Below are the code and all the weights of a small trained network. Each question names an input and a target symbol and asks about switching units off, where a switched-off unit gives its printed mean instead of its output.

import numpy as np


def w(rows, s, z=0):
    codes = np.array(rows[::2]) - 128.0
    scale = np.full(codes.shape[1], s)
    scale[-1] = z or s
    return codes * scale


def f(y):
    return np.maximum(y, 0)


def softmax(a):
    e = np.exp(a - a.max(-1, keepdims=True))
    return e / e.sum(-1, keepdims=True)


def log_softmax(a):
    a = a - a.max(-1, keepdims=True)
    return a - np.log(np.exp(a).sum(-1, keepdims=True))


def net(x, mask):
    ids = ['αβδεζθλμπτφψω'.index(c) for c in x.split()]
    T = len(ids)
    res = E[ids] + P[:T]
    u = 0
    for l in range(2):
        q, k, v = (res @ M[l].T for M in (Q, K, V))
        z = softmax(np.where(np.tri(T) > 0, q @ k.T / 4**0.5, -1e9)) @ v
        res = res + np.where(mask[u], z, O[l][:, -1]) @ O[l][:, :-1]
        u += 1
        y = f(res @ A[l][:, :-1].T + A[l][:, -1])
        res = res + np.where(mask[u : u + 4], y, B[l][:, -1]) @ B[l][:, :-1]
        u += 4
    return log_softmax(res[-1] @ U[:, :-1].T + U[:, -1])


Q, K, V, O, A, B = {}, {}, {}, {}, {}, {}
E = w([
[195,127,189,122],'α',
[123,163,105,159],'β',
[138,138,172,130],'δ',
[130,153,141,99],'ε',
[85,120,117,57],'ζ',
[171,143,189,183],'θ',
[94,153,172,207],'λ',
[6,201,168,130],'μ',
[147,115,150,59],'π',
[50,134,129,124],'τ',
[106,141,133,128],'φ',
[139,178,139,203],'ψ',
[59,156,139,183],'ω',
],0.024)
P = w([
[91,254,136,124],'0',
[175,177,84,113],'1',
[185,185,76,116],'2',
[188,181,76,111],'3',
[187,182,80,115],'4',
[190,187,84,119],'5',
[188,186,79,113],'6',
[191,186,76,108],'7',
],0.013)
Q[0] = w([
[174,220,130,118],'L0H1',
[152,80,125,90],'L0H1',
[105,255,117,77],'L0H1',
[124,30,139,122],'L0H1',
],0.017)
K[0] = w([
[31,199,255,58],'L0H1',
[91,74,147,123],'L0H1',
[87,242,218,72],'L0H1',
[215,28,13,131],'L0H1',
],0.0084)
V[0] = w([
[107,138,9,105],'L0H1',
[83,130,167,173],'L0H1',
[56,121,51,95],'L0H1',
[140,95,65,199],'L0H1',
],0.014)
O[0] = w([
[126,192,131,210,110],'L0H1',
[126,203,126,24,232],'L0H1',
[72,187,73,167,161],'L0H1',
[113,244,219,107,6],'L0H1',
],0.011,0.012)
A[0] = w([
[89,105,93,110,248],'L0N1',
[9,132,161,115,153],'L0N2',
[159,72,60,85,176],'L0N3',
[91,130,118,174,122],'L0N4',
],0.011,0.013)
B[0] = w([
[255,172,235,202,244],'L0N1',
[215,94,24,154,159],'L0N2',
[99,131,176,208,250],'L0N3',
[247,66,99,125,154],'L0N4',
],0.007,0.02)
Q[1] = w([
[13,113,63,154],'L1H1',
[216,40,104,147],'L1H1',
[69,85,141,55],'L1H1',
[92,2,142,149],'L1H1',
],0.0087)
K[1] = w([
[162,33,125,149],'L1H1',
[147,161,107,35],'L1H1',
[112,125,234,169],'L1H1',
[110,74,250,53],'L1H1',
],0.014)
V[1] = w([
[248,145,60,56],'L1H1',
[92,175,136,172],'L1H1',
[119,229,199,30],'L1H1',
[105,221,124,177],'L1H1',
],0.011)
O[1] = w([
[113,204,46,126,255],'L1H1',
[70,73,165,147,142],'L1H1',
[69,230,208,183,102],'L1H1',
[1,69,119,218,194],'L1H1',
],0.0077,0.024)
A[1] = w([
[225,72,121,222,81],'L1N1',
[178,155,72,176,36],'L1N2',
[170,201,136,2,31],'L1N3',
[8,195,143,161,3],'L1N4',
],0.0082,0.0065)
B[1] = w([
[77,195,179,97,251],'L1N1',
[182,49,199,41,228],'L1N2',
[173,87,2,154,174],'L1N3',
[92,37,170,47,228],'L1N4',
],0.008,0.021)
U = w([
[85,133,166,58,99],'α',
[110,2,73,87,82],'β',
[141,103,151,243,195],'δ',
[128,47,179,102,80],'ε',
[56,111,91,21,98],'ζ',
[133,118,119,28,45],'θ',
[103,218,103,42,103],'λ',
[164,167,92,155,98],'μ',
[117,153,94,228,254],'π',
[95,124,7,154,184],'τ',
[152,165,166,155,175],'φ',
[54,45,113,169,120],'ψ',
[110,115,90,78,81],'ω',
],0.0075,0.009)

Each question gives the input, a string of symbols that net reads in full, and the target symbol t.
The units are the heads (4 rows each of Q, K, V and O) and the neurons (one row each of A and B). Each row of codes is followed by its name. A weight is (code - 128) times the scale printed after its matrix; where a second scale follows, it is the last column's (O, A, B and U).
mask holds one flag per unit, layer by layer, with each layer's heads first. A switched-off unit (its flag False) gives its mean, the last column of its rows in O or B, instead of its output. The means were averaged over made-up inputs and are rounded, as every weight is.
A unit's drop is (log p(t) with every unit on - log p(t) with that unit switched off) / (log p(t) with every unit on - log p(t) with every unit switched off).
The circuit of an input: a set's keep is (log p(t) with only the set's units on - log p(t) with every unit switched off) / (log p(t) with every unit on - log p(t) with every unit switched off). Starting from all 10 units, units are removed one at a time, each time the one whose removal leaves the highest keep (on an exact tie, the one counted first), for as long as the keep stays at least 0.8.
units of the circuit, in order: the units of the circuit, biggest drop first
most important unit: the unit with the biggest drop
top k neurons: the k neurons with the biggest drops, biggest first
k most important neurons of layer l: the k neurons of layer l with the biggest drops, biggest first
input δ θ β ε ε, target φ: 2 most important neurons of layer 0 : (L0N3, L0N2)
input ψ ζ β π μ, target τ: most important unit : L0N2
input ψ δ ζ ζ, target α: 2 most important neurons of layer 1 : (L1N4, L1N3)
input λ λ φ, target λ: units of the circuit, in order : (L0H1, L1H1, L0N3)
input ε ζ β μ φ, target τ: units of the circuit, in order : (L0N2, L1H1, L0H1, L0N3)
input λ ψ α, target λ: units of the circuit, in order : (L0H1, L1H1)
input α τ ω μ ε π, target τ: 3 most important neurons of layer 0 : (L0N2, L0N4, L0N3)
input τ ε β ε ω, target τ: units of the circuit, in order : (L0H1, L0N2, L0N3)
input ψ α λ α φ π ψ ω, target α: units of the circuit, in order : (L0H1, L1H1, L1N4)
input ψ ζ β, target α: units of the circuit, in order : (L1H1, L0H1, L1N4, L0N2)
input α α λ ω ζ, target θ: units of the circuit, in order : (L1H1, L0H1)
input ζ ζ π, target β: units of the circuit, in order : (L0H1, L1H1)
input β ζ ω β, target ψ: units of the circuit, in order : (L1H1, L0H1, L1N4)
input ε π ε λ ζ α, target δ: most important unit : L0N3
input μ ω ε, target τ: units of the circuit, in order : (L0H1, L1N4)
input ω ε β π ζ τ θ, target ζ: units of the circuit, in order : (L0H1, L1H1, L1N4, L0N1)
input φ β δ τ τ ζ φ φ, target π: top 2 neurons : (L1N4, L1N2)
input θ ε ε, target μ: 2 most important neurons of layer 1 : (L1N3, L1N4)
input ε α ζ α τ λ β ζ, target δ: 2 most important neurons of layer 0 : (L0N3, L0N1)
input ε ψ ω ψ ζ α β π, target δ: most important unit : L0N3
input μ ω α θ τ π, target τ: top 2 neurons : (L0N2, L1N4)
input ε λ τ θ π θ μ ψ, target τ: units of the circuit, in order : (L1H1, L0H1, L0N3, L0N2)
input θ λ β π ψ β, target μ: 2 most important neurons of layer 1 : (L1N3, L1N4)
input θ μ τ, target τ: units of the circuit, in order : (L0N2, L0H1)
input δ ζ τ ε ζ ζ α ψ, target φ: top 2 neurons : (L0N3, L1N4)
input ζ β β θ, target β: 3 most important neurons of layer 0 : (L0N4, L0N1, L0N3)
input α ψ ζ, target θ: top neuron : (L1N1)
input β β β ζ φ, target ψ: top 2 neurons : (L1N4, L0N2)
input ζ ψ θ ω β ζ τ ψ, target β: top 2 neurons : (L1N2, L0N4)
input α λ μ λ α β τ, target τ: units of the circuit, in order : (L0H1, L0N2)
